Here is a tiny trained network, its code and every weight. The questions are about switching its units off for an input and a class, where a switched-off unit gives its printed mean instead of its output.

import numpy as np


def w(rows, s, z=0):
    codes = np.array(rows[::2]) - 128.0
    scale = np.full(codes.shape[1], s)
    scale[-1] = z or s
    return codes * scale


def norm(h):
    return h / np.sqrt((h * h).mean(-1, keepdims=True) + 1e-5)


def f(y):
    return np.maximum(y, 0)


def log_softmax(a):
    a = a - a.max(-1, keepdims=True)
    return a - np.log(np.exp(a).sum(-1, keepdims=True))


def net(x, mask):
    res = np.array(x, float).reshape(1, 2) / 4 @ E
    u = 0
    for l in range(4):
        y = f(norm(res) @ A[l][:, :-1].T + A[l][:, -1])
        res = res + np.where(mask[u : u + 3], y, B[l][:, -1]) @ B[l][:, :-1]
        u += 3
    return log_softmax(norm(res)[-1] @ U[:, :-1].T + U[:, -1])


A, B = {}, {}
E = w([
[61,107,106,93,64,166,93,219,2,135,166],'x0',
[210,38,38,162,60,130,64,165,166,127,72],'x1',
],0.0027)
A[0] = w([
[11,247,247,93,207,171,215,23,71,124,102,161],'0.n1',
[195,152,153,185,203,128,159,106,251,103,91,252],'0.n2',
[77,169,98,124,90,121,141,227,29,219,166,224],'0.n3',
],0.0012,0.0019)
B[0] = w([
[162,119,50,181,68,126,107,254,220,160,76,251],'0.n1',
[127,68,157,95,53,163,21,149,4,73,176,250],'0.n2',
[213,70,225,141,143,137,56,91,163,35,87,210],'0.n3',
],0.0029,0.0031)
A[1] = w([
[46,254,220,110,217,136,224,131,128,109,171,47],'1.n1',
[168,129,134,126,196,91,150,5,187,123,128,54],'1.n2',
[163,156,161,138,168,126,138,55,197,113,115,2],'1.n3',
],0.0039,0.0011)
B[1] = w([
[142,174,3,79,94,127,36,175,202,195,109,253],'1.n1',
[164,110,221,175,126,181,181,113,27,89,123,202],'1.n2',
[143,70,212,155,114,138,160,135,51,119,134,195],'1.n3',
],0.0042,0.0049)
A[2] = w([
[30,117,94,103,110,104,151,174,16,128,191,3],'2.n1',
[146,166,92,118,156,127,137,118,170,251,117,6],'2.n2',
[153,95,154,129,98,131,64,164,169,65,122,251],'2.n3',
],0.0031,0.00058)
B[2] = w([
[202,93,250,104,247,249,209,71,149,100,57,166],'2.n1',
[49,187,90,3,61,52,92,176,94,205,133,168],'2.n2',
[41,254,133,134,203,9,209,50,142,158,186,252],'2.n3',
],0.0028,0.0042)
A[3] = w([
[197,29,3,187,89,113,112,131,196,134,61,2],'3.n1',
[88,68,180,76,120,234,132,173,29,96,129,90],'3.n2',
[78,197,122,137,135,83,186,79,119,184,198,103],'3.n3',
],0.0039,0.00091)
B[3] = w([
[46,240,121,23,141,174,110,224,143,215,151,253],'3.n1',
[255,140,225,238,132,82,160,23,141,91,109,245],'3.n2',
[9,17,115,109,142,141,215,141,94,72,81,193],'3.n3',
],0.0039,0.0036)
U = w([
[116,219,70,36,95,141,64,216,173,220,113,175],'0',
[248,127,232,219,110,135,123,86,84,90,108,166],'1',
[2,50,96,125,150,90,206,115,111,73,113,130],'2',
[174,61,8,143,143,156,120,90,173,112,174,1],'3',
],0.0078,0.004)

Each question gives the input, the list of numbers given to net, and the class t.
The units are the neurons (one row each of A and B). Each row of codes is followed by its name. A weight is (code - 128) times the scale printed after its matrix; where a second scale follows, it is the last column's (A, B and U).
mask holds one flag per neuron, layer by layer. A switched-off neuron (its flag False) gives its mean, the last column of its row in B, instead of its output. The means were averaged over made-up inputs and are rounded, as every weight is.
A unit's drop is (log p(t) with every unit on - log p(t) with that unit switched off) / (log p(t) with every unit on - log p(t) with every unit switched off).
unit that matters most: the unit with the biggest drop
top k neurons: the k neurons with the biggest drops, biggest first
top k neurons in layer l: the k neurons of layer l with the biggest drops, biggest first
drop when u is switched off: that unit's drop, to one decimal
input [0,-3], class 2: unit that matters most : 0.n1
input [3,-2], class 2: top 4 neurons : 0.n3; 2.n3; 1.n2; 0.n2
input [-1,-3], class 2: top 2 neurons : 0.n1; 1.n1
input [1,-1], class 2: top 2 neurons : 1.n1; 2.n3
input [2,-2], class 2: top 2 neurons : 1.n1; 0.n3
input [7,-6], class 1: top 4 neurons : 2.n1; 3.n2; 0.n3; 3.n1
input [4,3], class 1: top 2 neurons : 1.n1; 0.n1
input [-5,5], class 0: top 4 neurons : 3.n1; 0.n2; 0.n3; 3.n2
input [-4,-4], class 0: top 3 neurons : 1.n1; 0.n3; 3.n2
input [-6,6], class 0: top 2 neurons : 3.n1; 0.n2
input [-7,8], class 0: top 2 neurons : 3.n1; 3.n2
input [0,1], class 2: top 2 neurons : 1.n1; 1.n2
input [-3,-2], class 2: top 2 neurons in layer 0 : 0.n2; 0.n1
input [-4,7], class 0: unit that matters most : 3.n1
input [-3,2], class 2: top 2 neurons in layer 0 : 0.n2; 0.n3
input [8,-7], class 1: top 2 neurons in layer 2 : 2.n1; 2.n3
input [3,0], class 2: top 2 neurons in layer 1 : 1.n2; 1.n3
input [6,-5], class 1: drop when 2.n1 is switched off : 1.3
input [-3,-7], class 0: drop when 1.n1 is switched off : 3.6
input [6,0], class 1: drop when 3.n3 is switched off : 0.0
input [4,-3], class 1: unit that matters most : 1.n1
